Below is a small trained network, with its code and all its weights. Each question gives an input and a class and asks what happens when units are switched off, that is, made to give their printed mean instead of their output.

import numpy as np


def w(rows, s, z=0):
    codes = np.array(rows[::2]) - 128.0
    scale = np.full(codes.shape[1], s)
    scale[-1] = z or s
    return codes * scale


def norm(h):
    return h / np.sqrt((h * h).mean(-1, keepdims=True) + 1e-5)


def f(y):
    return y / 2 * (1 + np.tanh(0.7978845608 * (y + 0.044715 * y**3)))


def log_softmax(a):
    a = a - a.max(-1, keepdims=True)
    return a - np.log(np.exp(a).sum(-1, keepdims=True))


def net(x, mask):
    res = np.array(x, float).reshape(1, 4) / 4 @ E
    u = 0
    for l in range(3):
        y = f(norm(res) @ A[l][:, :-1].T + A[l][:, -1])
        res = res + np.where(mask[u : u + 9], y, B[l][:, -1]) @ B[l][:, :-1]
        u += 9
    return log_softmax(norm(res)[-1] @ U[:, :-1].T + U[:, -1])


A, B = {}, {}
E = w([
[122,138,84,253,106,142],'x0',
[238,168,94,118,129,134],'x1',
[115,212,233,158,157,76],'x2',
[193,6,216,173,206,125],'x3',
],0.002)
A[0] = w([
[127,135,150,16,121,121,44],'L0N0',
[114,159,77,245,105,137,30],'L0N1',
[211,183,98,124,123,121,38],'L0N2',
[212,183,96,125,124,118,22],'L0N3',
[124,139,152,18,121,130,27],'L0N4',
[2,108,127,134,122,112,41],'L0N5',
[72,229,64,88,120,132,6],'L0N6',
[127,247,186,145,143,120,17],'L0N7',
[123,97,17,89,123,157,25],'L0N8',
],0.0078,0.002)
B[0] = w([
[115,158,89,175,198,114,176],'L0N0',
[115,181,67,168,238,92,209],'L0N1',
[89,137,157,101,121,215,174],'L0N2',
[90,137,152,99,120,218,171],'L0N3',
[108,167,81,174,189,120,171],'L0N4',
[92,149,152,74,103,250,192],'L0N5',
[238,148,178,151,99,109,253],'L0N6',
[61,73,83,100,78,83,209],'L0N7',
[60,103,128,107,83,72,212],'L0N8',
],0.014,0.004)
A[1] = w([
[254,151,165,150,49,89,40],'L1N0',
[130,83,146,187,100,129,49],'L1N1',
[172,110,114,71,119,109,90],'L1N2',
[74,67,98,143,80,88,80],'L1N3',
[245,77,205,201,95,104,120],'L1N4',
[160,125,144,95,131,112,90],'L1N5',
[150,113,153,116,92,97,66],'L1N6',
[238,12,188,181,147,129,117],'L1N7',
[66,45,113,109,52,21,12],'L1N8',
],0.0082,0.0011)
B[1] = w([
[223,130,190,254,77,138,204],'L1N0',
[45,225,184,145,173,162,125],'L1N1',
[21,228,139,193,151,156,122],'L1N2',
[130,148,188,98,120,46,194],'L1N3',
[245,176,135,151,70,131,199],'L1N4',
[73,136,84,162,131,166,120],'L1N5',
[69,185,62,156,132,187,135],'L1N6',
[235,201,155,209,55,139,195],'L1N7',
[35,18,111,97,39,44,253],'L1N8',
],0.0089,0.0043)
A[2] = w([
[129,103,164,145,169,138,81],'L2N0',
[112,96,91,159,116,163,109],'L2N1',
[161,128,73,158,254,74,2],'L2N2',
[150,110,104,98,138,128,75],'L2N3',
[128,96,177,66,158,242,21],'L2N4',
[149,126,126,137,151,66,94],'L2N5',
[136,92,183,96,110,182,40],'L2N6',
[175,117,130,88,147,120,91],'L2N7',
[128,109,177,78,157,217,38],'L2N8',
],0.0097,0.0011)
B[2] = w([
[87,142,37,143,40,170,122],'L2N0',
[152,165,184,109,154,84,130],'L2N1',
[105,136,47,185,253,121,253],'L2N2',
[93,153,161,150,123,127,118],'L2N3',
[140,149,177,44,141,197,205],'L2N4',
[68,135,115,140,120,193,163],'L2N5',
[106,149,139,123,179,166,160],'L2N6',
[49,169,138,162,111,135,118],'L2N7',
[145,115,123,64,117,172,182],'L2N8',
],0.014,0.0045)
U = w([
[100,146,34,188,254,115,153],'0',
[225,159,168,204,56,125,249],'1',
[44,49,132,87,65,38,87],'2',
[127,141,166,15,144,234,3],'3',
],0.009,0.00034)

Each question gives the input, the list of numbers given to net, and the class t.
The units are the neurons (one row each of A and B). Each row of codes is followed by its name. A weight is (code - 128) times the scale printed after its matrix; where a second scale follows, it is the last column's (A, B and U).
mask holds one flag per neuron, layer by layer. A switched-off neuron (its flag False) gives its mean, the last column of its row in B, instead of its output. The means were averaged over made-up inputs and are rounded, as every weight is.
A unit's drop is (log p(t) with every unit on - log p(t) with that unit switched off) / (log p(t) with every unit on - log p(t) with every unit switched off).
most important unit: the unit with the biggest drop
k most important neurons: the k neurons with the biggest drops, biggest first
top k neurons in layer l: the k neurons of layer l with the biggest drops, biggest first
drop when u is switched off: that unit's drop, to one decimal
input [-5,8,8,1], class 2: most important unit => L0N7
input [3,-4,5,7], class 1: 2 most important neurons => L0N8, L0N7
input [-2,-1,-3,-2], class 2: 2 most important neurons => L0N8, L0N1
input [-6,-6,8,2], class 2: 2 most important neurons => L0N7, L0N1
input [6,8,-8,-7], class 2: 3 most important neurons => L0N8, L0N5, L2N2
input [4,5,-6,-2], class 2: 2 most important neurons => L0N8, L0N5
input [-5,4,7,-8], class 1: 2 most important neurons => L0N6, L0N1
input [5,3,-8,8], class 1: 3 most important neurons => L0N7, L1N7, L1N4
input [-4,1,1,-6], class 1: top 2 neurons in layer 0 => L0N6, L0N1
input [7,-8,4,7], class 3: 4 most important neurons => L0N5, L0N6, L0N0, L0N4
input [2,-6,3,-5], class 3: 3 most important neurons => L0N5, L1N7, L0N7
input [-7,-2,-8,1], class 2: 2 most important neurons => L0N8, L0N1
input [-5,-1,-4,-7], class 1: 2 most important neurons => L0N6, L0N1
input [-3,1,5,4], class 2: most important unit => L0N6
input [0,8,2,-5], class 3: top 2 neurons in layer 0 => L0N3, L0N2
input [-7,-8,2,-8], class 1: top 2 neurons in layer 2 => L2N2, L2N4
input [4,-7,-4,2], class 3: drop when L0N5 is switched off => 1.3
input [-3,-7,3,-1], class 3: drop when L0N5 is switched off => 2.4
input [-3,4,-5,8], class 1: drop when L0N7 is switched off => 0.1
input [0,1,0,6], class 1: drop when L2N0 is switched off => 0.0
input [-4,-4,7,-2], class 2: most important neuron => L0N7
